Below are the code and all the weights of a small trained network. Each question names an input and a class and asks about switching units off, where a switched-off unit gives its printed mean instead of its output.

import numpy as np


def w(rows, s, z=0):
    codes = np.array(rows[::2]) - 128.0
    scale = np.full(codes.shape[1], s)
    scale[-1] = z or s
    return codes * scale


def f(y):
    return np.maximum(y, 0)


def log_softmax(a):
    a = a - a.max(-1, keepdims=True)
    return a - np.log(np.exp(a).sum(-1, keepdims=True))


def net(x, mask):
    res = np.array(x, float).reshape(1, 6) / 4 @ E
    y = f(res @ A[0][:, :-1].T + A[0][:, -1])
    res = res + np.where(mask, y, B[0][:, -1]) @ B[0][:, :-1]
    return log_softmax(res[-1] @ U[:, :-1].T + U[:, -1])


A, B = {}, {}
E = w([
[83,68,109,183,153,143,135,17],'x0',
[165,147,135,126,255,142,167,125],'x1',
[210,165,159,164,87,236,134,101],'x2',
[107,138,229,135,167,131,12,110],'x3',
[156,173,191,84,97,60,201,70],'x4',
[227,105,68,125,133,67,52,86],'x5',
],0.0085)
A[0] = w([
[148,122,104,127,120,92,94,117,95],'neuron 1',
[165,137,131,133,100,189,124,116,3],'neuron 2',
[112,114,81,131,141,169,91,180,134],'neuron 3',
[123,127,165,125,134,130,87,124,42],'neuron 4',
[189,124,90,130,128,90,92,106,43],'neuron 5',
[161,143,132,115,117,117,109,202,41],'neuron 6',
[171,151,160,98,123,91,122,229,47],'neuron 7',
[101,138,117,125,135,92,128,138,58],'neuron 8',
[83,126,116,128,151,71,125,138,35],'neuron 9',
[141,116,61,123,112,123,174,139,56],'neuron 10',
[98,107,88,144,141,167,105,116,92],'neuron 11',
[144,135,76,130,116,118,188,121,85],'neuron 12',
[118,146,181,123,146,104,78,112,106],'neuron 13',
[78,132,149,127,126,153,159,145,26],'neuron 14',
[130,121,122,137,127,153,129,90,65],'neuron 15',
[73,93,103,142,146,131,132,4,49],'neuron 16',
[95,115,102,126,142,109,111,153,38],'neuron 17',
[44,138,174,120,128,159,171,151,68],'neuron 18',
[84,110,119,103,163,38,125,135,104],'neuron 19',
[201,136,156,126,106,205,129,93,105],'neuron 20',
[151,122,138,118,196,131,143,120,82],'neuron 21',
[180,122,94,116,132,85,86,99,68],'neuron 22',
[125,119,106,134,140,160,108,155,24],'neuron 23',
[121,125,180,127,145,121,81,114,88],'neuron 24',
[93,112,121,127,29,109,89,117,96],'neuron 25',
[147,136,133,129,227,113,157,137,96],'neuron 26',
[96,122,135,132,62,96,105,125,86],'neuron 27',
[145,144,195,109,101,58,185,69,60],'neuron 28',
],0.021,0.0066)
B[0] = w([
[175,112,137,135,128,159,161,129,182],'neuron 1',
[84,106,186,100,92,84,160,240,180],'neuron 2',
[189,157,89,139,160,103,18,97,228],'neuron 3',
[87,54,123,79,122,97,142,136,171],'neuron 4',
[213,93,159,130,126,158,175,128,202],'neuron 5',
[109,165,184,126,123,110,150,68,196],'neuron 6',
[77,172,183,147,117,104,155,27,242],'neuron 7',
[112,113,155,126,100,118,122,178,164],'neuron 8',
[104,111,175,142,103,100,153,220,194],'neuron 9',
[59,37,97,109,117,115,123,109,205],'neuron 10',
[177,151,141,111,134,93,67,106,193],'neuron 11',
[74,60,74,136,139,129,98,88,211],'neuron 12',
[87,51,73,137,128,126,101,88,215],'neuron 13',
[184,77,165,112,121,143,183,132,188],'neuron 14',
[104,143,174,119,117,103,157,140,159],'neuron 15',
[75,186,197,145,111,105,163,23,248],'neuron 16',
[123,115,170,97,94,89,120,201,171],'neuron 17',
[221,85,127,182,147,181,178,108,251],'neuron 18',
[84,152,128,255,128,140,87,209,254],'neuron 19',
[84,157,121,238,132,144,104,212,240],'neuron 20',
[128,170,96,63,133,157,161,157,191],'neuron 21',
[203,95,139,160,151,168,165,117,210],'neuron 22',
[166,116,166,41,86,69,120,164,163],'neuron 23',
[83,55,77,122,115,110,126,101,202],'neuron 24',
[109,194,75,72,157,177,166,156,221],'neuron 25',
[118,194,76,45,129,178,162,153,229],'neuron 26',
[120,172,91,73,135,159,146,146,193],'neuron 27',
[222,142,137,69,134,62,11,140,254],'neuron 28',
],0.029,0.013)
U = w([
[72,176,179,187,100,122,132,254,124],'0',
[205,103,180,143,155,189,205,145,124],'1',
[63,222,218,121,111,97,168,66,110],'2',
[173,179,148,73,146,62,39,161,142],'3',
[36,55,76,96,129,124,134,129,100],'4',
[82,237,90,34,159,199,182,196,129],'5',
[102,212,71,214,206,202,82,123,254],'6',
],0.0075,0.0073)

Each question gives the input, the list of numbers given to net, and the class t.
The units are the neurons (one row each of A and B). Each row of codes is followed by its name. A weight is (code - 128) times the scale printed after its matrix; where a second scale follows, it is the last column's (A, B and U).
mask holds one flag per neuron, in row order. A switched-off neuron (its flag False) gives its mean, the last column of its row in B, instead of its output. The means were averaged over made-up inputs and are rounded, as every weight is.
A unit's drop is (log p(t) with every unit on - log p(t) with that unit switched off) / (log p(t) with every unit on - log p(t) with every unit switched off).
The circuit of an input: a set's keep is (log p(t) with only the set's units on - log p(t) with every unit switched off) / (log p(t) with every unit on - log p(t) with every unit switched off). Starting from the 12 units with the biggest drops (on a tie, the unit counted first), units are removed one at a time, each time the one whose removal leaves the highest keep (on an exact tie, the one counted first), for as long as the keep stays at least 0.8.
units of the circuit, in order: the units of the circuit, biggest drop first
unit that matters most: the unit with the biggest drop
k most important neurons: the k neurons with the biggest drops, biggest first
drop of u: that unit's drop, to one decimal
input [1,-1,-4,1,-1,3], class 0: unit that matters most -> neuron 18
input [5,-5,-6,2,5,8], class 1: 2 most important neurons -> [neuron 22; neuron 5]
input [6,-1,-2,-6,-7,2], class 3: 2 most important neurons -> [neuron 3; neuron 11]
input [0,2,6,-3,-7,-1], class 3: 4 most important neurons -> [neuron 3; neuron 19; neuron 11; neuron 23]
input [7,-1,0,-3,8,-5], class 3: 2 most important neurons -> [neuron 28; neuron 7]
input [5,-6,3,0,7,-4], class 3: 2 most important neurons -> [neuron 28; neuron 26]
input [-7,-6,-4,-2,-3,7], class 1: 4 most important neurons -> [neuron 22; neuron 5; neuron 16; neuron 1]
input [0,-2,3,2,-7,6], class 3: 4 most important neurons -> [neuron 3; neuron 18; neuron 11; neuron 23]
input [-6,-1,4,8,-7,6], class 4: 2 most important neurons -> [neuron 28; neuron 24]
input [5,4,-1,0,-6,6], class 1: 3 most important neurons -> [neuron 28; neuron 22; neuron 5]
input [4,-3,-5,-6,0,0], class 4: 4 most important neurons -> [neuron 10; neuron 12; neuron 20; neuron 2]
input [5,-8,-7,-4,4,-6], class 5: 2 most important neurons -> [neuron 25; neuron 27]
input [-6,-3,-5,1,-8,-7], class 3: drop of neuron 16 -> 0.2
input [-3,-5,-3,-2,-5,-4], class 3: drop of neuron 16 -> 0.1
input [7,-1,-5,1,-3,6], class 2: units of the circuit, in order -> [neuron 16]
input [-7,-1,-3,2,5,-6], class 2: drop of neuron 7 -> 7.9
